Below is a small trained network, with its code and all its weights. Each question gives an input and a class and asks what happens when units are switched off, that is, made to give their printed mean instead of their output.

import numpy as np


def w(rows, s, z=0):
    codes = np.array(rows[::2]) - 128.0
    scale = np.full(codes.shape[1], s)
    scale[-1] = z or s
    return codes * scale


def f(y):
    return y / 2 * (1 + np.tanh(0.7978845608 * (y + 0.044715 * y**3)))


def log_softmax(a):
    a = a - a.max(-1, keepdims=True)
    return a - np.log(np.exp(a).sum(-1, keepdims=True))


def net(x, mask):
    res = np.array(x, float).reshape(1, 3) / 4 @ E
    y = f(res @ A[0][:, :-1].T + A[0][:, -1])
    res = res + np.where(mask, y, B[0][:, -1]) @ B[0][:, :-1]
    return log_softmax(res[-1] @ U[:, :-1].T + U[:, -1])


A, B = {}, {}
E = w([
[113,146,189,51,224],'x0',
[218,243,166,42,51],'x1',
[84,249,82,121,123],'x2',
],0.012)
A[0] = w([
[190,151,148,89,182,154],'neuron 0',
[190,162,203,33,186,229],'neuron 1',
[141,115,72,198,98,252],'neuron 2',
[172,169,146,106,175,212],'neuron 3',
[149,77,203,53,167,182],'neuron 4',
[152,78,215,106,244,188],'neuron 5',
[89,9,185,149,102,129],'neuron 6',
[233,160,158,185,107,200],'neuron 7',
[101,175,185,57,143,186],'neuron 8',
[97,103,139,134,198,197],'neuron 9',
[67,190,130,167,93,154],'neuron 10',
[144,88,92,174,82,21],'neuron 11',
[136,135,130,156,100,51],'neuron 12',
[84,137,38,152,134,139],'neuron 13',
[142,107,156,88,152,158],'neuron 14',
[110,74,174,160,137,139],'neuron 15',
[130,129,207,132,29,157],'neuron 16',
[31,182,37,139,63,246],'neuron 17',
[53,168,85,151,171,229],'neuron 18',
[4,125,138,91,126,233],'neuron 19',
],0.012,0.0035)
B[0] = w([
[54,166,160,28,73,179],'neuron 0',
[135,211,187,44,70,240],'neuron 1',
[180,89,37,186,154,217],'neuron 2',
[126,215,175,65,92,179],'neuron 3',
[29,102,191,151,67,211],'neuron 4',
[70,39,253,126,81,235],'neuron 5',
[144,56,108,58,193,235],'neuron 6',
[191,87,79,148,45,199],'neuron 7',
[131,200,71,74,139,198],'neuron 8',
[78,72,197,207,163,197],'neuron 9',
[85,166,162,214,167,191],'neuron 10',
[183,150,41,122,143,175],'neuron 11',
[133,105,62,150,47,137],'neuron 12',
[142,117,109,200,167,196],'neuron 13',
[125,102,233,78,92,162],'neuron 14',
[104,100,118,66,244,188],'neuron 15',
[232,67,83,152,55,191],'neuron 16',
[131,184,216,218,108,251],'neuron 17',
[87,218,198,198,216,206],'neuron 18',
[81,194,180,166,176,186],'neuron 19',
],0.0068,0.014)
U = w([
[121,114,109,61,164,3],'0',
[88,184,155,225,216,202],'1',
[159,204,135,7,92,97],'2',
[187,81,64,180,53,215],'3',
[68,116,177,96,134,7],'4',
[173,90,53,91,247,133],'5',
[86,2,196,146,143,114],'6',
],0.0098,0.0041)

Each question gives the input, the list of numbers given to net, and the class t.
The units are the neurons (one row each of A and B). Each row of codes is followed by its name. A weight is (code - 128) times the scale printed after its matrix; where a second scale follows, it is the last column's (A, B and U).
mask holds one flag per neuron, in row order. A switched-off neuron (its flag False) gives its mean, the last column of its row in B, instead of its output. The means were averaged over made-up inputs and are rounded, as every weight is.
A unit's drop is (log p(t) with every unit on - log p(t) with that unit switched off) / (log p(t) with every unit on - log p(t) with every unit switched off).
The circuit of an input: a set's keep is (log p(t) with only the set's units on - log p(t) with every unit switched off) / (log p(t) with every unit on - log p(t) with every unit switched off). Starting from the 12 units with the biggest drops (on a tie, the unit counted first), units are removed one at a time, each time the one whose removal leaves the highest keep (on an exact tie, the one counted first), for as long as the keep stays at least 0.8.
units of the circuit, in order: the units of the circuit, biggest drop first
k most important neurons: the k neurons with the biggest drops, biggest first
drop when u is switched off: that unit's drop, to one decimal
input [-4,-4,-8], class 5: 3 most important neurons -> neuron 11; neuron 6; neuron 15
input [8,2,-1], class 2: units of the circuit, in order -> neuron 1
input [-8,5,8], class 3: 2 most important neurons -> neuron 7; neuron 16
input [6,3,-8], class 4: units of the circuit, in order -> neuron 5; neuron 1; neuron 0
input [-6,-6,0], class 1: 2 most important neurons -> neuron 17; neuron 18
input [-1,1,0], class 3: 2 most important neurons -> neuron 1; neuron 18
input [8,-3,1], class 4: 2 most important neurons -> neuron 1; neuron 8
input [-3,1,2], class 3: 2 most important neurons -> neuron 18; neuron 19
input [6,-2,3], class 4: 2 most important neurons -> neuron 5; neuron 17
input [-3,6,-7], class 3: 2 most important neurons -> neuron 16; neuron 7
input [-5,7,8], class 3: drop when neuron 7 is switched off -> 0.3
input [6,-2,0], class 4: drop when neuron 5 is switched off -> -0.2
input [-8,-8,-1], class 5: drop when neuron 6 is switched off -> 0.3
input [2,0,1], class 2: most important neuron -> neuron 17
input [5,1,6], class 2: drop when neuron 1 is switched off -> 0.2
